Here is a tiny trained network, its code and every weight. The questions are about switching its units off for an input and a target symbol, where a switched-off unit gives its printed mean instead of its output.

import numpy as np


def w(rows, s, z=0):
    codes = np.array(rows[::2]) - 128.0
    scale = np.full(codes.shape[1], s)
    scale[-1] = z or s
    return codes * scale


def f(y):
    return y / 2 * (1 + np.tanh(0.7978845608 * (y + 0.044715 * y**3)))


def softmax(a):
    e = np.exp(a - a.max(-1, keepdims=True))
    return e / e.sum(-1, keepdims=True)


def log_softmax(a):
    a = a - a.max(-1, keepdims=True)
    return a - np.log(np.exp(a).sum(-1, keepdims=True))


def net(x, mask):
    ids = ['βζηθπστω'.index(c) for c in x.split()]
    T = len(ids)
    res = E[ids] + P[:T]
    r = res
    for j in range(3):
        rows = slice(3 * j, 3 * j + 3)
        q, k, v = (r @ M[0][rows].T for M in (Q, K, V))
        z = softmax(np.where(np.tri(T) > 0, q @ k.T / 3**0.5, -1e9)) @ v
        o = O[0][rows]
        res = res + np.where(mask[j], z, o[:, -1]) @ o[:, :-1]
    y = f(res @ A[0][:, :-1].T + A[0][:, -1])
    res = res + np.where(mask[3:7], y, B[0][:, -1]) @ B[0][:, :-1]
    return log_softmax(res[-1] @ U[:, :-1].T + U[:, -1])


Q, K, V, O, A, B = {}, {}, {}, {}, {}, {}
E = w([
[152,173,165,162,74,111,80,126,88],'β',
[177,122,91,169,19,201,93,140,61],'ζ',
[141,139,121,127,142,192,53,96,120],'η',
[247,150,227,139,2,80,190,188,188],'θ',
[140,63,122,106,181,115,208,178,234],'π',
[103,74,196,96,127,41,189,132,45],'σ',
[150,97,144,187,69,97,90,168,85],'τ',
[186,141,72,111,69,191,106,166,116],'ω',
],0.017)
P = w([
[187,13,218,121,59,252,65,112,78],'0',
[75,190,196,133,88,165,164,210,175],'1',
[158,191,98,202,210,185,163,194,142],'2',
[179,96,121,90,151,82,33,78,85],'3',
[46,178,183,87,124,175,147,206,157],'4',
[180,210,91,150,197,114,180,246,102],'5',
[209,98,118,71,119,83,48,91,110],'6',
],0.011)
Q[0] = w([
[106,94,112,94,149,82,82,111,76],'h1',
[133,140,233,95,132,110,139,111,111],'h1',
[152,81,189,120,88,199,129,166,119],'h1',
[208,123,80,156,145,87,131,69,128],'h2',
[141,143,103,209,172,141,208,144,117],'h2',
[63,73,134,123,65,194,113,248,152],'h2',
[64,140,195,100,99,204,135,220,99],'h3',
[62,116,113,87,81,140,107,111,177],'h3',
[64,118,102,157,113,160,199,121,148],'h3',
],0.011)
K[0] = w([
[74,90,84,193,132,60,146,47,34],'h1',
[125,130,236,95,102,123,174,76,139],'h1',
[215,41,106,64,67,136,96,153,148],'h1',
[104,190,20,47,208,58,130,214,108],'h2',
[164,213,116,225,79,94,2,211,174],'h2',
[165,59,187,91,177,211,117,143,121],'h2',
[171,87,211,183,58,245,130,124,27],'h3',
[86,76,173,117,114,232,41,108,174],'h3',
[128,222,138,212,87,154,115,102,145],'h3',
],0.0082)
V[0] = w([
[208,133,139,145,103,174,124,139,192],'h1',
[179,134,173,77,77,145,97,137,118],'h1',
[101,137,199,143,160,165,138,79,122],'h1',
[82,175,145,121,96,106,161,166,83],'h2',
[81,170,90,195,99,197,77,142,210],'h2',
[109,70,135,137,136,75,71,246,196],'h2',
[135,199,232,212,144,92,109,77,87],'h3',
[131,178,134,64,170,151,69,103,154],'h3',
[104,45,96,189,102,115,122,153,125],'h3',
],0.011)
O[0] = w([
[46,47,140,115,224,106,171,145,84,228],'h1',
[100,118,35,110,123,96,133,151,117,248],'h1',
[115,188,94,86,130,90,43,182,51,117],'h1',
[101,64,104,98,96,69,228,73,113,125],'h2',
[125,85,75,183,197,169,64,152,132,111],'h2',
[93,95,180,230,102,79,35,239,136,144],'h2',
[47,121,236,152,218,104,152,55,61,152],'h3',
[147,139,209,109,100,128,82,201,83,80],'h3',
[166,146,127,205,140,81,153,46,255,150],'h3',
],0.0085,0.017)
A[0] = w([
[27,200,156,126,47,132,142,157,171,170],'n1',
[78,202,61,161,232,158,142,159,179,206],'n2',
[105,167,198,192,177,114,94,254,96,6],'n3',
[47,174,101,113,122,122,197,218,226,2],'n4',
],0.0073,0.0045)
B[0] = w([
[114,35,115,140,223,192,126,119,162,160],'n1',
[153,59,176,145,9,113,139,161,54,251],'n2',
[154,150,149,55,61,218,145,73,109,189],'n3',
[75,121,80,75,115,93,123,61,141,202],'n4',
],0.012)
U = w([
[179,66,254,147,204,134,210,223,118,235],'β',
[222,157,137,112,72,69,208,93,78,83],'ζ',
[195,151,121,48,157,156,220,210,88,154],'η',
[59,137,126,114,135,95,80,108,93,62],'θ',
[151,71,181,77,155,156,95,110,128,43],'π',
[178,80,97,130,192,169,164,60,129,65],'σ',
[107,87,192,194,132,101,99,98,181,112],'τ',
[122,147,141,103,86,78,107,196,169,252],'ω',
],0.0066,0.003)

Each question gives the input, a string of symbols that net reads in full, and the target symbol t.
The units are the heads (3 rows each of Q, K, V and O) and the neurons (one row each of A and B). Each row of codes is followed by its name. A weight is (code - 128) times the scale printed after its matrix; where a second scale follows, it is the last column's (O, A, B and U).
mask holds one flag per unit, heads first, then neurons. A switched-off unit (its flag False) gives its mean, the last column of its rows in O or B, instead of its output. The means were averaged over made-up inputs and are rounded, as every weight is.
A unit's drop is (log p(t) with every unit on - log p(t) with that unit switched off) / (log p(t) with every unit on - log p(t) with every unit switched off).
The circuit of an input: a set's keep is (log p(t) with only the set's units on - log p(t) with every unit switched off) / (log p(t) with every unit on - log p(t) with every unit switched off). Starting from all 7 units, units are removed one at a time, each time the one whose removal leaves the highest keep (on an exact tie, the one counted first), for as long as the keep stays at least 0.8.
units of the circuit, in order: the units of the circuit, biggest drop first
most important unit: the unit with the biggest drop
k most important neurons: the k neurons with the biggest drops, biggest first
which heads matter: for each layer, one digit per head in row order, 1 if its drop is at least 0.15 and else 0, layers parted by /
input η θ η ζ θ ω ω, target η: which heads matter => 001
input τ τ β, target β: which heads matter => 001
input π ζ ζ σ θ π ω, target ω: which heads matter => 011
input σ σ π π τ, target σ: most important unit => n1
input β η η ζ τ π η, target ω: units of the circuit, in order => (h3; h2)
input θ σ ζ η, target ζ: which heads matter => 110
input ζ σ θ β σ, target ζ: units of the circuit, in order => (h2; h3; n2)
input σ θ η, target β: which heads matter => 000
input θ τ σ ζ, target ζ: which heads matter => 010
input θ ζ θ σ σ, target θ: which heads matter => 100
input θ σ ζ, target β: 2 most important neurons => (n2; n4)
input θ τ η τ, target τ: which heads matter => 101
input η ζ ζ θ σ, target η: units of the circuit, in order => (h2; h3; n3)
input ζ τ τ ζ σ π β, target ω: units of the circuit, in order => (h3; n3)
input ζ ω θ η σ σ τ, target ζ: units of the circuit, in order => (h2)
input σ π θ η σ, target σ: 2 most important neurons => (n1; n2)
input σ ζ β η θ, target σ: 2 most important neurons => (n1; n4)
input τ τ ω θ τ β θ, target β: units of the circuit, in order => (h3; n4)
input θ σ β, target β: 2 most important neurons => (n2; n4)
input τ ζ ω θ θ, target τ: 2 most important neurons => (n4; n1)
input σ ζ ζ τ ω, target σ: 2 most important neurons => (n1; n2)
input ω τ τ ζ θ τ τ, target τ: which heads matter => 111
input θ η θ θ θ, target θ: which heads matter => 100
input ζ π σ η π, target ζ: most important unit => n2
input σ ω β β η ζ, target β: 3 most important neurons => (n4; n3; n2)
input τ β β σ ω, target τ: which heads matter => 011
input θ τ θ ζ, target σ: most important unit => n2
input π σ ζ τ ω, target π: which heads matter => 010
input η σ ζ τ η, target η: units of the circuit, in order => (h3; h2; n3; n4)
input σ σ ω τ ω, target σ: units of the circuit, in order => (h2; n1; n2; h3)
